Below are the code and all the weights of a small trained network. Each question names an input and a class and asks about switching units off, where a switched-off unit gives its printed mean instead of its output.

import numpy as np


def w(rows, s, z=0):
    codes = np.array(rows[::2]) - 128.0
    scale = np.full(codes.shape[1], s)
    scale[-1] = z or s
    return codes * scale


def norm(h):
    return h / np.sqrt((h * h).mean(-1, keepdims=True) + 1e-5)


def f(y):
    return np.maximum(y, 0)


def log_softmax(a):
    a = a - a.max(-1, keepdims=True)
    return a - np.log(np.exp(a).sum(-1, keepdims=True))


def net(x, mask):
    res = np.array(x, float).reshape(1, 8) / 4 @ E
    u = 0
    for l in range(2):
        y = f(norm(res) @ A[l][:, :-1].T + A[l][:, -1])
        res = res + np.where(mask[u : u + 5], y, B[l][:, -1]) @ B[l][:, :-1]
        u += 5
    return log_softmax(norm(res)[-1] @ U[:, :-1].T + U[:, -1])


A, B = {}, {}
E = w([
[116,84,133,141,98],'x0',
[126,128,171,133,90],'x1',
[130,105,133,148,113],'x2',
[139,157,158,124,114],'x3',
[122,131,105,111,143],'x4',
[144,161,185,120,96],'x5',
[193,102,188,153,205],'x6',
[255,128,52,208,71],'x7',
],0.0085)
A[0] = w([
[93,149,113,88,174,158],'0.n0',
[196,20,159,124,218,198],'0.n1',
[255,144,54,169,67,9],'0.n2',
[95,55,39,69,96,192],'0.n3',
[91,130,130,105,195,198],'0.n4',
],0.0083,0.0015)
B[0] = w([
[165,9,135,140,19,175],'0.n0',
[87,181,114,198,179,218],'0.n1',
[71,2,212,62,160,254],'0.n2',
[241,187,195,162,96,188],'0.n3',
[212,128,122,120,223,188],'0.n4',
],0.0077,0.0071)
A[1] = w([
[187,39,130,125,150,182],'1.n0',
[64,64,159,144,71,103],'1.n1',
[147,128,212,129,148,240],'1.n2',
[200,255,203,144,170,254],'1.n3',
[161,160,111,70,45,193],'1.n4',
],0.0067,0.0012)
B[1] = w([
[91,143,223,136,150,254],'1.n0',
[103,223,140,144,96,203],'1.n1',
[225,99,143,39,11,243],'1.n2',
[254,167,57,147,88,207],'1.n3',
[181,187,134,244,205,176],'1.n4',
],0.0061,0.0054)
U = w([
[131,54,205,16,174,255],'0',
[158,254,200,220,193,1],'1',
],0.0069,0.0012)

Each question gives the input, the list of numbers given to net, and the class t.
The units are the neurons (one row each of A and B). Each row of codes is followed by its name. A weight is (code - 128) times the scale printed after its matrix; where a second scale follows, it is the last column's (A, B and U).
mask holds one flag per neuron, layer by layer. A switched-off neuron (its flag False) gives its mean, the last column of its row in B, instead of its output. The means were averaged over made-up inputs and are rounded, as every weight is.
A unit's drop is (log p(t) with every unit on - log p(t) with that unit switched off) / (log p(t) with every unit on - log p(t) with every unit switched off).
The circuit of an input: a set's keep is (log p(t) with only the set's units on - log p(t) with every unit switched off) / (log p(t) with every unit on - log p(t) with every unit switched off). Starting from all 10 units, units are removed one at a time, each time the one whose removal leaves the highest keep (on an exact tie, the one counted first), for as long as the keep stays at least 0.8.
circuit, biggest first: the units of the circuit, biggest drop first
top k neurons: the k neurons with the biggest drops, biggest first
top k neurons in layer l: the k neurons of layer l with the biggest drops, biggest first
drop when u is switched off: that unit's drop, to one decimal
input [5,-2,-7,6,7,3,-4,1], class 1: circuit, biggest first : [1.n4]
input [0,-7,3,-5,0,-4,-5,-4], class 1: circuit, biggest first : [0.n2, 0.n3]
input [-1,4,-5,-3,6,-6,-4,3], class 1: top 2 neurons : [0.n3, 1.n4]
input [1,-4,8,3,7,-3,-4,-3], class 1: top 2 neurons : [0.n3, 0.n2]
input [-1,5,5,3,0,-2,-5,-3], class 1: top 2 neurons : [0.n2, 1.n4]
input [2,3,-2,-5,7,-8,8,-3], class 1: top 2 neurons in layer 0 : [0.n1, 0.n2]
input [5,8,8,-8,-4,1,3,-1], class 1: top 2 neurons : [0.n2, 0.n1]
input [0,8,1,8,-7,-7,-4,8], class 0: top 3 neurons in layer 0 : [0.n2, 0.n1, 0.n3]
input [4,-8,5,2,-8,-4,1,0], class 1: top 2 neurons : [0.n1, 0.n2]
input [2,-1,-2,5,1,-3,2,-1], class 1: top 2 neurons : [0.n2, 0.n1]
input [-3,3,-2,-6,7,1,-3,0], class 1: top 2 neurons : [0.n2, 1.n4]
input [-5,-3,-3,6,-3,-5,-1,4], class 0: drop when 0.n2 is switched off : 0.7
input [-5,-2,-3,6,0,2,-2,7], class 0: drop when 0.n2 is switched off : 1.3
input [2,-6,3,4,6,2,2,7], class 0: drop when 0.n2 is switched off : 1.2
input [-4,-2,-8,7,-8,-6,-7,-2], class 1: top neuron in layer 0 : [0.n2]
